Below is a small trained network, with its code and all its weights. Each question gives an input and a class and asks what happens when units are switched off, that is, made to give their printed mean instead of their output.

import numpy as np


def w(rows, s, z=0):
    codes = np.array(rows[::2]) - 128.0
    scale = np.full(codes.shape[1], s)
    scale[-1] = z or s
    return codes * scale


def f(y):
    return y / 2 * (1 + np.tanh(0.7978845608 * (y + 0.044715 * y**3)))


def log_softmax(a):
    a = a - a.max(-1, keepdims=True)
    return a - np.log(np.exp(a).sum(-1, keepdims=True))


def net(x, mask):
    res = np.array(x, float).reshape(1, 3) / 4 @ E
    y = f(res @ A[0][:, :-1].T + A[0][:, -1])
    res = res + np.where(mask, y, B[0][:, -1]) @ B[0][:, :-1]
    return log_softmax(res[-1] @ U[:, :-1].T + U[:, -1])


A, B = {}, {}
E = w([
[114,252,163,181,112,150,121,88],'x0',
[168,150,121,96,185,178,203,76],'x1',
[218,122,38,158,119,114,100,62],'x2',
],0.016)
A[0] = w([
[141,112,169,66,123,167,177,175,157],'N0',
[208,121,64,147,96,125,83,69,178],'N1',
[207,114,94,109,148,122,126,116,139],'N2',
[156,69,141,126,139,129,98,145,134],'N3',
[95,100,135,124,193,141,155,140,121],'N4',
[112,198,179,108,121,131,159,105,149],'N5',
[100,84,129,77,175,143,189,146,169],'N6',
[138,66,106,74,175,163,172,94,125],'N7',
[163,145,61,153,82,100,87,134,136],'N8',
[111,166,173,198,10,126,55,122,144],'N9',
[164,125,81,156,135,108,151,76,141],'N10',
[94,78,121,109,125,38,56,139,188],'N11',
[87,136,194,87,121,158,155,181,254],'N12',
[91,159,195,173,104,108,111,178,180],'N13',
[129,52,106,96,170,166,212,105,141],'N14',
[153,149,89,218,103,144,85,144,142],'N15',
[94,95,68,86,119,49,141,154,135],'N16',
[166,92,94,124,156,127,117,110,128],'N17',
[128,177,165,160,223,195,142,51,97],'N18',
[136,205,122,135,158,212,181,94,84],'N19',
[116,49,110,127,70,92,119,165,187],'N20',
],0.012,0.0093)
B[0] = w([
[143,98,179,177,150,146,148,161,199],'N0',
[136,177,76,94,110,44,142,76,255],'N1',
[166,172,87,79,65,94,135,135,202],'N2',
[157,140,46,91,128,100,156,159,182],'N3',
[124,132,181,170,131,116,141,146,169],'N4',
[114,76,149,97,147,142,107,137,190],'N5',
[181,104,164,178,154,158,180,179,218],'N6',
[240,188,195,115,88,128,152,152,215],'N7',
[105,196,87,170,141,80,126,72,200],'N8',
[66,163,200,170,68,138,13,94,227],'N9',
[128,129,70,98,88,73,140,134,201],'N10',
[18,68,43,60,204,137,176,131,231],'N11',
[136,64,163,157,125,246,146,224,239],'N12',
[75,102,205,76,108,171,64,144,212],'N13',
[216,197,230,168,100,155,166,185,226],'N14',
[77,136,137,192,111,18,72,96,195],'N15',
[126,113,79,100,129,100,178,114,204],'N16',
[176,174,104,109,88,94,110,99,185],'N17',
[72,63,32,84,161,109,158,142,209],'N18',
[79,68,1,105,170,108,169,140,206],'N19',
[79,92,61,70,196,108,221,141,234],'N20',
],0.0092,0.018)
U = w([
[61,47,125,90,254,209,164,181,251],'0',
[93,114,55,97,159,65,170,124,176],'1',
[73,109,221,118,20,203,63,160,70],'2',
[92,220,155,242,136,78,62,90,21],'3',
[206,103,194,241,133,181,172,192,153],'4',
[222,237,142,94,99,125,139,144,18],'5',
],0.0092,0.0015)

Each question gives the input, the list of numbers given to net, and the class t.
The units are the neurons (one row each of A and B). Each row of codes is followed by its name. A weight is (code - 128) times the scale printed after its matrix; where a second scale follows, it is the last column's (A, B and U).
mask holds one flag per neuron, in row order. A switched-off neuron (its flag False) gives its mean, the last column of its row in B, instead of its output. The means were averaged over made-up inputs and are rounded, as every weight is.
A unit's drop is (log p(t) with every unit on - log p(t) with that unit switched off) / (log p(t) with every unit on - log p(t) with every unit switched off).
unit that matters most: the unit with the biggest drop
top k neurons: the k neurons with the biggest drops, biggest first
drop of u: that unit's drop, to one decimal
input [8,0,-5], class 2: unit that matters most : N9
input [-8,1,-1], class 4: top 2 neurons : N14, N7
input [-4,-8,0], class 0: top 2 neurons : N11, N1
input [0,8,-6], class 4: top 2 neurons : N14, N11
input [-3,-7,0], class 0: top 2 neurons : N1, N11
input [6,-4,0], class 2: top 2 neurons : N13, N1
input [6,-7,0], class 2: top 2 neurons : N13, N1
input [-8,1,2], class 5: top 2 neurons : N14, N7
input [7,0,7], class 3: top 2 neurons : N9, N15
input [8,-1,6], class 3: drop of N9 : 0.4
input [-7,1,6], class 5: drop of N14 : 0.4
input [0,8,-8], class 4: drop of N14 : 0.4
